Below is a small trained network, with its code and all its weights. Each question gives an input and a class and asks what happens when units are switched off, that is, made to give their printed mean instead of their output.

import numpy as np


def w(rows, s, z=0):
    codes = np.array(rows[::2]) - 128.0
    scale = np.full(codes.shape[1], s)
    scale[-1] = z or s
    return codes * scale


def f(y):
    return y / 2 * (1 + np.tanh(0.7978845608 * (y + 0.044715 * y**3)))


def log_softmax(a):
    a = a - a.max(-1, keepdims=True)
    return a - np.log(np.exp(a).sum(-1, keepdims=True))


def net(x, mask):
    res = np.array(x, float).reshape(1, 8) / 4 @ E
    y = f(res @ A[0][:, :-1].T + A[0][:, -1])
    res = res + np.where(mask, y, B[0][:, -1]) @ B[0][:, :-1]
    return log_softmax(res[-1] @ U[:, :-1].T + U[:, -1])


A, B = {}, {}
E = w([
[125,126,126],'x0',
[130,128,128],'x1',
[122,128,129],'x2',
[124,128,131],'x3',
[33,109,27],'x4',
[128,128,128],'x5',
[210,89,41],'x6',
[140,254,61],'x7',
],0.0055)
A[0] = w([
[123,141,89,33],'n1',
[119,141,129,4],'n2',
[33,104,55,100],'n3',
[140,121,112,157],'n4',
[73,137,138,33],'n5',
[173,144,169,75],'n6',
[161,110,109,85],'n7',
[150,148,165,75],'n8',
[203,164,196,96],'n9',
[98,119,67,165],'n10',
[124,68,149,47],'n11',
[128,111,116,82],'n12',
[99,128,137,11],'n13',
[68,116,76,82],'n14',
[156,255,86,112],'n15',
[108,77,170,21],'n16',
[142,219,96,114],'n17',
[120,86,138,43],'n18',
[185,86,68,95],'n19',
[203,75,58,71],'n20',
[147,154,169,53],'n21',
[106,98,119,12],'n22',
[120,35,157,60],'n23',
[54,114,67,77],'n24',
[38,177,220,94],'n25',
[62,163,181,90],'n26',
[59,165,175,56],'n27',
[99,120,125,2],'n28',
[150,151,99,60],'n29',
[108,129,112,34],'n30',
[209,169,192,127],'n31',
[74,112,63,43],'n32',
[198,77,64,70],'n33',
[114,94,116,46],'n34',
[122,33,153,83],'n35',
[116,81,158,29],'n36',
[120,20,150,100],'n37',
],0.0087,0.0046)
B[0] = w([
[159,155,154,91],'n1',
[190,176,155,72],'n2',
[208,54,169,219],'n3',
[108,124,115,154],'n4',
[202,165,137,101],'n5',
[177,110,153,124],'n6',
[148,154,114,106],'n7',
[173,121,136,112],'n8',
[192,63,162,187],'n9',
[110,81,135,202],'n10',
[139,175,173,113],'n11',
[144,142,132,98],'n12',
[191,173,148,78],'n13',
[182,99,163,151],'n14',
[77,202,252,253],'n15',
[135,184,156,112],'n16',
[94,172,198,199],'n17',
[151,163,165,95],'n18',
[137,180,64,151],'n19',
[155,206,49,160],'n20',
[190,129,134,104],'n21',
[189,167,181,81],'n22',
[111,187,195,158],'n23',
[201,91,169,169],'n24',
[146,179,2,238],'n25',
[156,164,66,170],'n26',
[180,188,85,146],'n27',
[198,169,161,76],'n28',
[142,176,142,101],'n29',
[175,150,150,82],'n30',
[178,45,157,214],'n31',
[200,118,163,134],'n32',
[159,205,59,151],'n33',
[161,152,157,90],'n34',
[96,178,189,171],'n35',
[147,183,161,102],'n36',
[72,172,197,197],'n37',
],0.025,0.0028)
U = w([
[90,127,101,254],'0',
[102,247,217,57],'1',
[106,118,91,194],'2',
[250,72,140,39],'3',
[190,250,3,50],'4',
],0.0043,0.005)

Each question gives the input, the list of numbers given to net, and the class t.
The units are the neurons (one row each of A and B). Each row of codes is followed by its name. A weight is (code - 128) times the scale printed after its matrix; where a second scale follows, it is the last column's (A, B and U).
mask holds one flag per neuron, in row order. A switched-off neuron (its flag False) gives its mean, the last column of its row in B, instead of its output. The means were averaged over made-up inputs and are rounded, as every weight is.
A unit's drop is (log p(t) with every unit on - log p(t) with that unit switched off) / (log p(t) with every unit on - log p(t) with every unit switched off).
The circuit of an input: a set's keep is (log p(t) with only the set's units on - log p(t) with every unit switched off) / (log p(t) with every unit on - log p(t) with every unit switched off). Starting from the 12 units with the biggest drops (on a tie, the unit counted first), units are removed one at a time, each time the one whose removal leaves the highest keep (on an exact tie, the one counted first), for as long as the keep stays at least 0.8.
units of the circuit, in order: the units of the circuit, biggest drop first
most important unit: the unit with the biggest drop
k most important neurons: the k neurons with the biggest drops, biggest first
input [4,-3,-6,-2,2,4,8,3], class 4: 2 most important neurons : (n20; n33)
input [-6,-4,-4,1,7,0,1,-4], class 3: 2 most important neurons : (n3; n24)
input [1,8,5,-5,7,-8,5,-7], class 1: 3 most important neurons : (n37; n35; n23)
input [-5,5,0,-8,8,-8,-1,-2], class 3: 2 most important neurons : (n3; n24)
input [-5,-8,3,-5,6,3,7,-4], class 4: units of the circuit, in order : (n20; n33)
input [-7,2,0,6,-7,8,8,1], class 4: 3 most important neurons : (n20; n33; n19)
input [-6,0,-3,-7,8,1,-5,5], class 3: units of the circuit, in order : (n3; n24)
input [-4,-7,7,-2,0,8,8,-7], class 4: units of the circuit, in order : (n20; n33)
input [3,7,5,2,-2,2,5,6], class 1: 3 most important neurons : (n15; n17; n25)
input [4,5,-6,3,-3,2,-8,-8], class 1: units of the circuit, in order : (n37; n23)
input [-3,7,-3,6,6,-6,2,-6], class 1: units of the circuit, in order : (n37; n35)
input [4,4,-6,-3,-8,4,1,7], class 3: units of the circuit, in order : (n31)
input [3,-1,5,0,0,2,-8,-5], class 4: units of the circuit, in order : (n25; n26)
input [0,-1,-3,6,-7,-4,-1,4], class 3: units of the circuit, in order : (n31; n9)
input [0,-3,-2,-4,1,-6,8,6], class 4: 4 most important neurons : (n20; n33; n19; n37)
input [-6,6,-4,3,-6,-8,3,7], class 1: units of the circuit, in order : (n15)
input [-2,8,-1,1,-5,5,7,-4], class 4: 4 most important neurons : (n20; n33; n19; n15)
input [-3,-4,5,-8,-8,-6,4,4], class 3: 2 most important neurons : (n31; n9)
input [-1,4,-1,4,-6,8,8,-7], class 4: 4 most important neurons : (n20; n33; n15; n19)
input [-5,-3,4,6,1,-5,7,4], class 4: 3 most important neurons : (n20; n33; n19)
input [1,-3,-6,5,-2,2,8,-7], class 4: most important unit : n20
